Below are the code and all the weights of a small trained network. Each question names an input and a class and asks about switching units off, where a switched-off unit gives its printed mean instead of its output.

import numpy as np


def w(rows, s, z=0):
    codes = np.array(rows[::2]) - 128.0
    scale = np.full(codes.shape[1], s)
    scale[-1] = z or s
    return codes * scale


def norm(h):
    return h / np.sqrt((h * h).mean(-1, keepdims=True) + 1e-5)


def f(y):
    return np.maximum(y, 0)


def log_softmax(a):
    a = a - a.max(-1, keepdims=True)
    return a - np.log(np.exp(a).sum(-1, keepdims=True))


def net(x, mask):
    res = np.array(x, float).reshape(1, 3) / 4 @ E
    u = 0
    for l in range(4):
        y = f(norm(res) @ A[l][:, :-1].T + A[l][:, -1])
        res = res + np.where(mask[u : u + 10], y, B[l][:, -1]) @ B[l][:, :-1]
        u += 10
    return log_softmax(norm(res)[-1] @ U[:, :-1].T + U[:, -1])


A, B = {}, {}
E = w([
[20,114,154,52,174,3,91,132,168,122,116,155],'x0',
[6,199,36,69,101,77,83,167,10,254,118,9],'x1',
[153,71,13,222,220,122,126,181,86,196,88,84],'x2',
],0.0078)
A[0] = w([
[88,59,165,105,179,128,156,33,119,80,168,159,189],'0.n0',
[176,133,127,135,153,184,201,168,77,107,127,135,172],'0.n1',
[128,126,27,181,135,119,149,97,79,134,143,145,140],'0.n2',
[149,46,85,128,95,88,98,69,151,117,31,94,153],'0.n3',
[180,2,127,168,176,155,222,141,142,143,115,118,207],'0.n4',
[162,106,203,192,122,91,97,102,214,112,223,201,189],'0.n5',
[150,71,152,189,167,83,116,189,147,127,140,139,55],'0.n6',
[158,100,93,95,230,158,64,174,175,141,86,171,15],'0.n7',
[118,114,43,115,197,203,88,186,157,44,173,95,1],'0.n8',
[117,131,156,155,116,175,184,28,229,63,92,181,217],'0.n9',
],0.0055,0.0012)
B[0] = w([
[112,209,137,216,95,163,153,87,92,198,129,132,192],'0.n0',
[146,201,134,68,209,127,145,184,112,123,56,126,194],'0.n1',
[197,131,215,113,128,102,153,127,213,99,100,72,193],'0.n2',
[192,173,128,115,73,71,120,181,119,175,125,221,159],'0.n3',
[47,85,143,150,174,147,132,157,141,116,143,146,233],'0.n4',
[125,183,46,181,98,140,121,97,86,90,150,87,243],'0.n5',
[211,137,247,125,164,184,145,169,94,152,100,92,175],'0.n6',
[159,163,104,114,78,151,207,111,44,165,170,103,172],'0.n7',
[143,98,130,154,198,1,83,105,157,196,164,129,156],'0.n8',
[88,149,53,162,153,136,151,111,122,116,119,33,254],'0.n9',
],0.0063,0.0069)
A[1] = w([
[59,106,145,96,141,139,98,187,121,197,191,107,61],'1.n0',
[155,77,52,94,128,65,82,153,186,136,116,119,152],'1.n1',
[101,128,155,172,120,127,145,169,128,52,112,179,191],'1.n2',
[155,74,97,143,112,142,189,182,113,136,128,60,221],'1.n3',
[192,71,141,81,102,167,144,150,59,118,71,115,18],'1.n4',
[58,90,48,82,101,136,88,177,102,195,101,129,99],'1.n5',
[96,90,108,111,57,172,137,115,114,128,127,131,97],'1.n6',
[125,150,154,139,180,112,144,122,146,158,157,51,83],'1.n7',
[118,99,34,54,106,123,93,115,68,96,198,152,141],'1.n8',
[109,254,117,142,142,148,97,122,132,111,174,124,254],'1.n9',
],0.0063,0.00084)
B[1] = w([
[146,104,88,103,129,182,194,53,145,94,162,177,202],'1.n0',
[107,191,97,202,115,158,112,140,155,132,155,106,168],'1.n1',
[114,222,34,196,117,23,117,107,90,74,93,162,176],'1.n2',
[134,98,165,141,116,69,82,104,145,57,167,138,239],'1.n3',
[92,48,115,149,76,184,194,255,187,117,122,96,160],'1.n4',
[162,124,89,183,131,147,191,85,189,28,168,82,229],'1.n5',
[131,233,115,111,143,8,60,113,177,110,126,149,151],'1.n6',
[163,208,91,113,128,220,96,112,87,160,193,179,213],'1.n7',
[186,69,99,171,199,176,115,76,167,132,134,150,160],'1.n8',
[134,1,178,80,46,84,148,155,142,200,69,117,253],'1.n9',
],0.0055,0.006)
A[2] = w([
[158,123,164,29,131,84,169,159,192,141,151,144,100],'2.n0',
[121,179,165,181,147,121,119,98,83,68,187,80,156],'2.n1',
[95,177,89,156,69,145,119,64,123,37,126,156,253],'2.n2',
[167,183,120,46,100,72,170,35,93,149,113,143,188],'2.n3',
[32,176,116,119,236,120,101,116,93,184,129,134,243],'2.n4',
[122,111,211,27,132,167,42,121,98,159,109,121,84],'2.n5',
[142,169,118,109,127,131,97,73,50,136,124,164,118],'2.n6',
[121,69,135,169,126,126,124,165,136,75,102,165,134],'2.n7',
[75,185,126,154,116,73,139,183,107,184,27,232,51],'2.n8',
[224,96,116,58,130,208,150,159,106,135,129,2,70],'2.n9',
],0.0058,0.0012)
B[2] = w([
[89,129,121,104,218,113,134,150,127,80,168,196,152],'2.n0',
[105,174,20,94,173,47,142,103,183,112,99,111,226],'2.n1',
[153,35,105,149,250,91,48,177,92,194,113,76,255],'2.n2',
[129,145,84,117,119,234,38,118,142,206,56,140,204],'2.n3',
[244,130,156,172,73,146,177,130,109,98,111,177,183],'2.n4',
[40,103,140,129,253,132,95,211,110,201,160,236,148],'2.n5',
[125,162,62,141,136,176,170,96,146,176,97,114,141],'2.n6',
[106,121,111,155,125,90,137,44,148,179,114,217,159],'2.n7',
[181,175,26,48,72,154,84,69,185,52,83,98,140],'2.n8',
[71,151,201,121,65,128,199,87,91,79,87,156,238],'2.n9',
],0.0052,0.0064)
A[3] = w([
[91,147,216,141,33,147,123,173,81,107,139,73,2],'3.n0',
[88,135,187,172,120,114,108,84,180,115,54,164,156],'3.n1',
[100,222,63,104,123,154,103,154,34,246,170,85,140],'3.n2',
[217,36,182,147,189,105,133,212,90,203,159,179,42],'3.n3',
[107,182,101,189,153,2,156,146,130,94,175,150,188],'3.n4',
[152,166,76,145,61,214,213,88,156,153,80,150,205],'3.n5',
[57,50,48,95,201,82,99,153,137,175,116,161,138],'3.n6',
[113,123,86,194,70,92,212,201,94,148,109,89,222],'3.n7',
[157,123,142,61,137,192,61,44,150,46,126,23,52],'3.n8',
[188,43,135,252,174,64,110,140,131,103,96,69,138],'3.n9',
],0.0055,0.00099)
B[3] = w([
[172,124,106,138,113,140,254,142,104,50,137,88,151],'3.n0',
[179,113,44,171,150,128,182,144,86,143,159,97,152],'3.n1',
[184,113,150,152,149,111,118,111,157,105,114,175,215],'3.n2',
[87,133,163,52,101,54,100,200,45,170,117,48,163],'3.n3',
[138,90,127,187,140,206,127,109,143,108,161,84,205],'3.n4',
[78,143,82,120,126,49,86,156,144,145,97,93,217],'3.n5',
[160,138,192,151,117,171,150,158,139,93,121,118,177],'3.n6',
[99,97,181,109,128,177,154,108,137,97,142,176,223],'3.n7',
[80,190,114,88,96,70,94,192,81,179,127,196,166],'3.n8',
[130,98,171,105,120,137,84,95,153,139,200,177,254],'3.n9',
],0.0089,0.0087)
U = w([
[166,71,214,97,178,110,127,217,31,197,188,102,83],'0',
[184,88,83,252,219,195,140,38,203,67,188,105,177],'1',
[102,153,195,22,153,199,70,144,184,172,96,225,7],'2',
[124,207,7,125,102,36,66,90,145,179,56,108,171],'3',
[138,154,121,97,62,168,254,158,78,64,67,62,114],'4',
],0.0093,0.0016)

Each question gives the input, the list of numbers given to net, and the class t.
The units are the neurons (one row each of A and B). Each row of codes is followed by its name. A weight is (code - 128) times the scale printed after its matrix; where a second scale follows, it is the last column's (A, B and U).
mask holds one flag per neuron, layer by layer. A switched-off neuron (its flag False) gives its mean, the last column of its row in B, instead of its output. The means were averaged over made-up inputs and are rounded, as every weight is.
A unit's drop is (log p(t) with every unit on - log p(t) with that unit switched off) / (log p(t) with every unit on - log p(t) with every unit switched off).
The circuit of an input: a set's keep is (log p(t) with only the set's units on - log p(t) with every unit switched off) / (log p(t) with every unit on - log p(t) with every unit switched off). Starting from the 12 units with the biggest drops (on a tie, the unit counted first), units are removed one at a time, each time the one whose removal leaves the highest keep (on an exact tie, the one counted first), for as long as the keep stays at least 0.8.
units of the circuit, in order: the units of the circuit, biggest drop first
k most important neurons: the k neurons with the biggest drops, biggest first
top k neurons in layer l: the k neurons of layer l with the biggest drops, biggest first
drop of u: that unit's drop, to one decimal
input [8,1,7], class 1: units of the circuit, in order -> [3.n4; 1.n5]
input [-2,4,3], class 1: units of the circuit, in order -> [1.n5; 3.n7]
input [8,0,-4], class 3: units of the circuit, in order -> [3.n7]
input [8,-1,8], class 0: units of the circuit, in order -> [3.n3; 0.n6]
input [7,-4,-6], class 3: top 2 neurons in layer 0 -> [0.n0; 0.n4]
input [1,3,8], class 1: 2 most important neurons -> [1.n9; 1.n5]
input [4,2,-3], class 2: 2 most important neurons -> [2.n3; 3.n4]
input [-1,6,-6], class 2: 2 most important neurons -> [0.n9; 0.n5]
input [-2,3,-4], class 2: top 2 neurons in layer 0 -> [0.n9; 0.n5]
input [-5,1,3], class 0: 3 most important neurons -> [1.n5; 0.n9; 0.n5]
input [-6,7,5], class 4: top 2 neurons in layer 1 -> [1.n2; 1.n4]
input [5,-3,0], class 3: 4 most important neurons -> [0.n0; 1.n5; 1.n9; 1.n3]
input [-3,5,2], class 4: 2 most important neurons -> [2.n9; 0.n2]
input [-8,1,4], class 0: 4 most important neurons -> [0.n9; 0.n5; 0.n8; 1.n5]
input [3,1,6], class 0: 4 most important neurons -> [0.n9; 0.n5; 0.n6; 3.n3]
input [-3,0,-4], class 3: top 2 neurons in layer 3 -> [3.n5; 3.n8]
input [-7,-3,6], class 0: most important neuron -> [3.n3]
input [-8,2,8], class 0: 2 most important neurons -> [0.n9; 3.n3]
input [6,1,4], class 1: 2 most important neurons -> [1.n5; 1.n9]
input [2,2,-3], class 2: most important neuron -> [2.n3]
input [3,5,1], class 1: top 2 neurons in layer 0 -> [0.n6; 0.n1]
input [4,6,3], class 1: drop of 1.n5 -> 0.2
input [7,-3,-1], class 3: drop of 2.n8 -> 0.2
input [5,7,3], class 1: drop of 0.n9 -> 0.0
input [-6,6,6], class 1: drop of 1.n3 -> 0.4
